Below is a small trained network, with its code and all its weights. Each question gives an input and a class and asks what happens when units are switched off, that is, made to give their printed mean instead of their output.

import numpy as np


def w(rows, s, z=0):
    codes = np.array(rows[::2]) - 128.0
    scale = np.full(codes.shape[1], s)
    scale[-1] = z or s
    return codes * scale


def norm(h):
    return h / np.sqrt((h * h).mean(-1, keepdims=True) + 1e-5)


def f(y):
    return y / 2 * (1 + np.tanh(0.7978845608 * (y + 0.044715 * y**3)))


def log_softmax(a):
    a = a - a.max(-1, keepdims=True)
    return a - np.log(np.exp(a).sum(-1, keepdims=True))


def net(x, mask):
    res = np.array(x, float).reshape(1, 5) / 4 @ E
    u = 0
    for l in range(2):
        y = f(norm(res) @ A[l][:, :-1].T + A[l][:, -1])
        res = res + np.where(mask[u : u + 13], y, B[l][:, -1]) @ B[l][:, :-1]
        u += 13
    return log_softmax(norm(res)[-1] @ U[:, :-1].T + U[:, -1])


A, B = {}, {}
E = w([
[161,104,134,184,169,134,213,86,128,91,195],'x0',
[125,161,143,82,146,195,132,96,128,104,129],'x1',
[169,144,78,187,96,158,69,74,179,82,124],'x2',
[89,157,99,103,89,125,126,155,83,1,210],'x3',
[146,119,117,83,34,184,164,100,143,159,168],'x4',
],0.0094)
A[0] = w([
[145,192,114,154,90,127,102,102,201,107,150,178],'0.n0',
[203,85,148,97,34,131,175,71,123,203,138,155],'0.n1',
[187,122,190,149,194,134,149,76,151,185,44,3],'0.n2',
[220,93,135,115,253,56,103,72,82,73,108,55],'0.n3',
[170,110,132,197,181,159,213,64,109,158,198,64],'0.n4',
[244,112,151,92,96,167,152,130,136,122,204,195],'0.n5',
[109,113,112,103,83,198,58,172,116,158,48,112],'0.n6',
[156,156,105,251,159,193,71,97,179,125,95,77],'0.n7',
[118,144,144,160,210,106,144,135,102,105,61,55],'0.n8',
[160,87,133,150,229,122,128,126,99,55,58,85],'0.n9',
[139,109,211,86,175,105,189,143,26,165,98,81],'0.n10',
[104,110,102,120,237,120,69,162,141,81,45,40],'0.n11',
[126,126,92,159,230,118,242,84,158,178,180,149],'0.n12',
],0.0076,0.0024)
B[0] = w([
[192,95,226,81,160,150,160,208,105,92,107,197],'0.n0',
[91,214,134,131,55,195,184,95,188,163,206,253],'0.n1',
[14,72,31,147,185,128,77,148,181,170,178,238],'0.n2',
[100,145,250,178,64,106,117,97,154,161,184,208],'0.n3',
[157,179,145,50,198,23,135,70,56,44,87,221],'0.n4',
[152,112,183,153,117,32,147,132,140,129,154,203],'0.n5',
[146,177,108,143,139,4,120,73,85,106,95,243],'0.n6',
[185,63,78,133,71,157,157,218,136,81,45,230],'0.n7',
[145,154,147,118,53,160,146,138,220,126,146,192],'0.n8',
[78,167,194,235,43,120,95,110,179,161,178,202],'0.n9',
[186,99,109,163,54,220,129,188,137,67,2,250],'0.n10',
[126,172,219,117,11,165,71,108,139,214,215,217],'0.n11',
[152,146,118,136,235,59,182,129,137,81,70,240],'0.n12',
],0.0071,0.0053)
A[1] = w([
[134,147,153,71,70,60,36,82,59,147,77,43],'1.n0',
[125,191,44,51,90,106,32,108,97,231,24,66],'1.n1',
[224,93,95,179,113,237,100,138,156,96,27,99],'1.n2',
[86,121,124,165,139,139,119,132,95,7,198,68],'1.n3',
[67,101,70,119,164,110,49,160,69,79,243,39],'1.n4',
[78,106,190,120,132,124,223,202,90,179,92,130],'1.n5',
[179,93,129,175,149,102,135,132,197,71,79,128],'1.n6',
[106,115,71,161,182,153,136,99,252,189,80,2],'1.n7',
[58,133,192,72,140,164,203,198,114,139,53,44],'1.n8',
[137,203,140,160,182,2,151,107,244,151,130,241],'1.n9',
[151,171,133,97,92,152,192,177,90,63,223,238],'1.n10',
[156,35,64,94,237,141,107,59,233,205,143,27],'1.n11',
[178,163,84,54,78,135,205,37,173,206,183,22],'1.n12',
],0.0072,0.0025)
B[1] = w([
[165,159,169,103,163,81,251,51,145,81,186,198],'1.n0',
[173,120,154,113,243,96,241,68,47,73,166,242],'1.n1',
[114,93,128,178,106,149,152,255,167,39,66,178],'1.n2',
[81,86,82,81,172,156,150,129,96,206,104,179],'1.n3',
[29,132,73,116,211,216,120,85,146,207,129,151],'1.n4',
[233,128,76,124,78,203,25,177,210,31,119,178],'1.n5',
[167,114,108,17,88,162,200,92,135,65,130,193],'1.n6',
[72,89,48,66,175,164,93,142,88,175,198,187],'1.n7',
[157,47,101,223,72,119,115,139,198,38,97,170],'1.n8',
[121,190,157,110,109,124,97,89,55,145,157,253],'1.n9',
[131,117,113,173,137,115,60,144,151,230,71,247],'1.n10',
[53,117,62,82,150,172,66,158,17,201,96,163],'1.n11',
[90,140,224,232,79,106,31,149,180,121,155,193],'1.n12',
],0.0085,0.0073)
U = w([
[178,210,173,58,207,46,209,31,82,63,159,190],'0',
[102,220,236,203,31,129,42,129,248,189,204,148],'1',
[201,50,70,121,78,221,147,240,232,13,20,4],'2',
[21,101,33,62,212,220,67,118,116,232,153,150],'3',
],0.012,0.0029)

Each question gives the input, the list of numbers given to net, and the class t.
The units are the neurons (one row each of A and B). Each row of codes is followed by its name. A weight is (code - 128) times the scale printed after its matrix; where a second scale follows, it is the last column's (A, B and U).
mask holds one flag per neuron, layer by layer. A switched-off neuron (its flag False) gives its mean, the last column of its row in B, instead of its output. The means were averaged over made-up inputs and are rounded, as every weight is.
A unit's drop is (log p(t) with every unit on - log p(t) with that unit switched off) / (log p(t) with every unit on - log p(t) with every unit switched off).
The circuit of an input: a set's keep is (log p(t) with only the set's units on - log p(t) with every unit switched off) / (log p(t) with every unit on - log p(t) with every unit switched off). Starting from the 12 units with the biggest drops (on a tie, the unit counted first), units are removed one at a time, each time the one whose removal leaves the highest keep (on an exact tie, the one counted first), for as long as the keep stays at least 0.8.
units of the circuit, in order: the units of the circuit, biggest drop first
unit that matters most: the unit with the biggest drop
k most important neurons: the k neurons with the biggest drops, biggest first
top k neurons in layer l: the k neurons of layer l with the biggest drops, biggest first
input [4,-3,7,-5,-6], class 2: 2 most important neurons => 0.n7, 1.n6
input [3,-7,0,-5,-4], class 3: units of the circuit, in order => 0.n2
input [0,-3,-4,-4,-1], class 2: 2 most important neurons => 0.n10, 1.n2
input [-1,-5,6,7,-2], class 3: top 3 neurons in layer 0 => 0.n10, 0.n8, 0.n12
input [7,-1,5,6,8], class 1: 4 most important neurons => 1.n10, 1.n1, 1.n12, 1.n0
input [-2,-7,-5,-7,0], class 3: top 2 neurons in layer 0 => 0.n2, 0.n7
input [-1,-8,2,-8,-5], class 3: 2 most important neurons => 0.n2, 1.n7
input [6,4,8,6,7], class 2: top 4 neurons in layer 0 => 0.n0, 0.n11, 0.n3, 0.n9
input [-6,6,-1,7,-4], class 3: top 2 neurons in layer 1 => 1.n4, 1.n3
input [-3,-1,2,-5,-4], class 3: top 2 neurons in layer 0 => 0.n2, 0.n1
input [-1,6,6,5,-6], class 1: 3 most important neurons => 0.n11, 0.n10, 0.n9
input [3,6,0,7,-8], class 1: 2 most important neurons => 0.n9, 0.n3
input [0,0,-7,1,-8], class 1: top 3 neurons in layer 0 => 0.n11, 0.n9, 0.n3
input [-1,5,4,6,0], class 3: unit that matters most => 0.n10
input [4,-3,5,3,-2], class 2: 2 most important neurons => 0.n7, 0.n6
input [-8,-5,5,8,5], class 0: 2 most important neurons => 1.n0, 0.n6
input [-6,-1,5,-4,1], class 0: 3 most important neurons => 0.n6, 1.n1, 0.n10
input [3,8,-6,-7,8], class 1: 2 most important neurons => 0.n1, 1.n12
input [6,4,-1,6,8], class 1: 3 most important neurons => 1.n12, 1.n10, 1.n1
input [8,-7,6,-7,6], class 0: unit that matters most => 0.n4
input [4,-3,-7,-4,7], class 1: top 3 neurons in layer 0 => 0.n1, 0.n7, 0.n0
input [6,7,0,-8,0], class 3: 2 most important neurons => 0.n2, 1.n11
input [-7,-1,-8,-5,2], class 2: top 2 neurons in layer 0 => 0.n10, 0.n4
